Here is a tiny trained network, its code and every weight. The questions are about switching its units off for an input and a class, where a switched-off unit gives its printed mean instead of its output.

import numpy as np


def w(rows, s, z=0):
    codes = np.array(rows[::2]) - 128.0
    scale = np.full(codes.shape[1], s)
    scale[-1] = z or s
    return codes * scale


def norm(h):
    return h / np.sqrt((h * h).mean(-1, keepdims=True) + 1e-5)


def f(y):
    return y / 2 * (1 + np.tanh(0.7978845608 * (y + 0.044715 * y**3)))


def log_softmax(a):
    a = a - a.max(-1, keepdims=True)
    return a - np.log(np.exp(a).sum(-1, keepdims=True))


def net(x, mask):
    res = np.array(x, float).reshape(1, 6) / 4 @ E
    u = 0
    for l in range(2):
        y = f(norm(res) @ A[l][:, :-1].T + A[l][:, -1])
        res = res + np.where(mask[u : u + 3], y, B[l][:, -1]) @ B[l][:, :-1]
        u += 3
    return log_softmax(norm(res)[-1] @ U[:, :-1].T + U[:, -1])


A, B = {}, {}
E = w([
[126,32,159,170,128,54,80,83,73,230,179],'x0',
[69,108,207,90,131,233,151,127,113,157,162],'x1',
[2,54,127,173,146,85,103,121,160,113,129],'x2',
[174,107,35,134,34,135,66,86,79,92,161],'x3',
[89,158,220,65,122,99,129,27,48,62,12],'x4',
[212,22,87,97,153,38,191,156,98,142,136],'x5',
],0.0073)
A[0] = w([
[83,77,48,164,185,195,32,251,217,145,189,67],'L0N0',
[184,102,153,115,172,51,194,140,125,106,43,2],'L0N1',
[169,67,85,130,118,3,161,176,80,149,172,150],'L0N2',
],0.0052,0.0025)
B[0] = w([
[101,60,109,109,118,104,176,174,253,116,156,247],'L0N0',
[124,113,110,165,209,155,121,168,165,151,136,175],'L0N1',
[154,128,132,76,99,148,160,56,134,117,188,252],'L0N2',
],0.015,0.0042)
A[1] = w([
[209,126,82,141,254,39,189,122,11,116,57,128],'L1N0',
[44,157,185,229,156,132,136,109,42,229,175,105],'L1N1',
[171,229,124,127,65,132,111,42,180,89,146,255],'L1N2',
],0.0063,0.004)
B[1] = w([
[26,96,15,248,94,237,245,106,142,93,225,199],'L1N0',
[108,121,128,240,97,158,8,223,157,192,2,159],'L1N1',
[157,130,196,27,243,143,110,51,101,126,211,254],'L1N2',
],0.0074,0.006)
U = w([
[95,104,72,180,120,148,199,167,254,160,161,104],'0',
[94,152,169,178,92,93,70,170,126,206,9,19],'1',
[141,181,123,53,106,136,143,47,113,112,140,254],'2',
],0.01,0.003)

Each question gives the input, the list of numbers given to net, and the class t.
The units are the neurons (one row each of A and B). Each row of codes is followed by its name. A weight is (code - 128) times the scale printed after its matrix; where a second scale follows, it is the last column's (A, B and U).
mask holds one flag per neuron, layer by layer. A switched-off neuron (its flag False) gives its mean, the last column of its row in B, instead of its output. The means were averaged over made-up inputs and are rounded, as every weight is.
A unit's drop is (log p(t) with every unit on - log p(t) with that unit switched off) / (log p(t) with every unit on - log p(t) with every unit switched off).
The circuit of an input: a set's keep is (log p(t) with only the set's units on - log p(t) with every unit switched off) / (log p(t) with every unit on - log p(t) with every unit switched off). Starting from all 6 units, units are removed one at a time, each time the one whose removal leaves the highest keep (on an exact tie, the one counted first), for as long as the keep stays at least 0.8.
circuit, biggest first: the units of the circuit, biggest drop first
k most important neurons: the k neurons with the biggest drops, biggest first
top k neurons in layer l: the k neurons of layer l with the biggest drops, biggest first
drop of u: that unit's drop, to one decimal
input [-5,8,0,4,-1,8], class 2: circuit, biggest first => [L0N0 L1N0]
input [7,-5,3,-2,8,3], class 0: 2 most important neurons => [L1N0 L0N1]
input [-5,-3,5,7,-2,7], class 2: circuit, biggest first => [L0N2 L1N0]
input [4,-5,1,-8,7,-1], class 0: circuit, biggest first => [L0N1]
input [1,-2,4,0,3,-4], class 1: circuit, biggest first => [L1N1 L0N0]
input [6,-8,-4,-5,-2,5], class 2: 3 most important neurons => [L0N2 L0N0 L1N1]
input [8,1,0,-8,-2,0], class 1: circuit, biggest first => [L1N1 L1N0]
input [-8,-5,6,5,8,4], class 0: 3 most important neurons => [L1N0 L0N1 L0N2]
input [-8,-5,-3,-6,6,7], class 0: 2 most important neurons => [L1N0 L0N1]
input [6,-7,-4,-4,4,-7], class 1: 2 most important neurons => [L0N2 L1N1]
input [1,-4,0,-3,2,-7], class 1: circuit, biggest first => [L0N0 L1N1]
input [3,2,-1,-6,2,2], class 1: top 2 neurons in layer 1 => [L1N1 L1N2]
input [8,-6,6,4,4,-8], class 1: 2 most important neurons => [L1N1 L0N2]
input [4,-7,-1,0,-5,6], class 2: circuit, biggest first => [L0N2]
input [8,-4,-2,-4,7,-1], class 0: circuit, biggest first => [L1N0 L0N1]
input [6,-1,-7,-6,-4,-6], class 1: 3 most important neurons => [L0N2 L1N1 L1N0]
input [2,6,4,-4,6,5], class 1: 2 most important neurons => [L1N1 L0N0]
input [-4,5,-3,-6,4,6], class 0: top 2 neurons in layer 1 => [L1N0 L1N2]
input [5,0,3,-2,1,2], class 2: 3 most important neurons => [L0N2 L0N0 L1N0]
input [6,0,0,1,7,-6], class 1: top neuron in layer 1 => [L1N1]
input [7,-2,-7,-3,-7,7], class 2: top 2 neurons in layer 1 => [L1N1 L1N0]
input [-3,-8,-7,-2,6,4], class 0: drop of L1N0 => 0.7
input [1,1,-3,-7,6,3], class 0: drop of L1N0 => 0.6
input [5,-4,-1,0,-4,5], class 2: drop of L0N0 => 0.0
